Below is a small trained network, with its code and all its weights. Each question gives an input and a class and asks what happens when units are switched off, that is, made to give their printed mean instead of their output.

import numpy as np


def w(rows, s, z=0):
    codes = np.array(rows[::2]) - 128.0
    scale = np.full(codes.shape[1], s)
    scale[-1] = z or s
    return codes * scale


def f(y):
    return np.maximum(y, 0)


def log_softmax(a):
    a = a - a.max(-1, keepdims=True)
    return a - np.log(np.exp(a).sum(-1, keepdims=True))


def net(x, mask):
    res = np.array(x, float).reshape(1, 7) / 4 @ E
    y = f(res @ A[0][:, :-1].T + A[0][:, -1])
    res = res + np.where(mask, y, B[0][:, -1]) @ B[0][:, :-1]
    return log_softmax(res[-1] @ U[:, :-1].T + U[:, -1])


A, B = {}, {}
E = w([
[238,102,158,163,75],'x0',
[86,102,254,168,114],'x1',
[107,116,242,104,155],'x2',
[163,158,149,49,141],'x3',
[90,81,154,138,98],'x4',
[133,142,87,190,190],'x5',
[134,66,157,133,201],'x6',
],0.0079)
A[0] = w([
[210,205,142,126,141,202],'N0',
[104,49,145,90,192,193],'N1',
[155,124,176,114,112,80],'N2',
[120,65,146,190,151,103],'N3',
[99,124,154,65,138,128],'N4',
[100,128,102,180,130,213],'N5',
[116,180,159,154,173,78],'N6',
[111,125,54,141,175,254],'N7',
[159,96,97,155,9,229],'N8',
[83,130,155,195,66,226],'N9',
[172,97,52,105,179,196],'N10',
],0.014,0.0045)
B[0] = w([
[169,123,67,129,109,227],'N0',
[105,159,155,106,105,202],'N1',
[122,123,126,185,155,168],'N2',
[226,174,123,161,123,184],'N3',
[52,80,195,88,77,176],'N4',
[250,166,168,73,142,194],'N5',
[120,128,163,155,100,156],'N6',
[152,148,92,87,166,248],'N7',
[143,38,159,61,76,255],'N8',
[185,143,142,74,154,221],'N9',
[130,169,54,56,143,246],'N10',
],0.011,0.01)
U = w([
[147,123,203,222,122,2],'0',
[106,90,206,71,1,228],'1',
[78,34,126,234,153,20],'2',
[208,123,161,186,161,94],'3',
[160,119,60,75,84,234],'4',
],0.0096,0.003)

Each question gives the input, the list of numbers given to net, and the class t.
The units are the neurons (one row each of A and B). Each row of codes is followed by its name. A weight is (code - 128) times the scale printed after its matrix; where a second scale follows, it is the last column's (A, B and U).
mask holds one flag per neuron, in row order. A switched-off neuron (its flag False) gives its mean, the last column of its row in B, instead of its output. The means were averaged over made-up inputs and are rounded, as every weight is.
A unit's drop is (log p(t) with every unit on - log p(t) with that unit switched off) / (log p(t) with every unit on - log p(t) with every unit switched off).
The circuit of an input: a set's keep is (log p(t) with only the set's units on - log p(t) with every unit switched off) / (log p(t) with every unit on - log p(t) with every unit switched off). Starting from all 11 units, units are removed one at a time, each time the one whose removal leaves the highest keep (on an exact tie, the one counted first), for as long as the keep stays at least 0.8.
circuit, biggest first: the units of the circuit, biggest drop first
k most important neurons: the k neurons with the biggest drops, biggest first
drop of u: that unit's drop, to one decimal
input [-3,4,8,0,-3,5,-1], class 0: 2 most important neurons : [N8, N10]
input [-7,0,-2,5,-8,-5,7], class 1: circuit, biggest first : [N4]
input [-6,3,7,-6,-6,4,6], class 0: circuit, biggest first : [N8, N10, N6]
input [0,1,7,-3,-2,3,6], class 0: circuit, biggest first : [N8, N10, N7, N0]
input [0,4,-7,-8,7,5,2], class 3: circuit, biggest first : [N3, N5]
input [8,8,1,8,2,6,-4], class 3: circuit, biggest first : [N2, N4]
input [-4,3,-5,3,-8,-8,5], class 1: circuit, biggest first : [N4, N7]
input [-8,0,3,-8,-1,1,4], class 3: circuit, biggest first : [N8, N10, N3]
input [5,-3,-2,6,3,-3,-8], class 1: 3 most important neurons : [N8, N7, N10]
input [7,1,5,2,-7,-6,7], class 0: circuit, biggest first : [N8, N2, N10, N7]
input [0,4,1,1,-1,1,4], class 0: circuit, biggest first : [N8, N10, N7]
input [6,8,0,-8,7,2,4], class 3: 2 most important neurons : [N3, N9]
input [-1,-5,3,-3,6,-1,-8], class 1: circuit, biggest first : [N10, N8]
input [7,5,5,1,7,4,1], class 3: circuit, biggest first : [N3]
input [8,2,3,2,6,2,6], class 3: 2 most important neurons : [N3, N4]
input [5,3,-6,5,-6,-8,1], class 1: 2 most important neurons : [N8, N7]
input [4,4,8,2,-8,-1,0], class 0: 2 most important neurons : [N8, N2]
input [0,5,4,6,-7,8,6], class 0: 2 most important neurons : [N8, N6]
input [5,7,7,3,5,5,8], class 0: drop of N8 : 0.1
input [7,-2,-1,-1,4,-4,-1], class 1: circuit, biggest first : [N8]
input [-5,0,7,2,-8,1,7], class 1: drop of N4 : 0.1
input [-5,8,-1,-7,-7,-1,-8], class 3: drop of N1 : 0.2
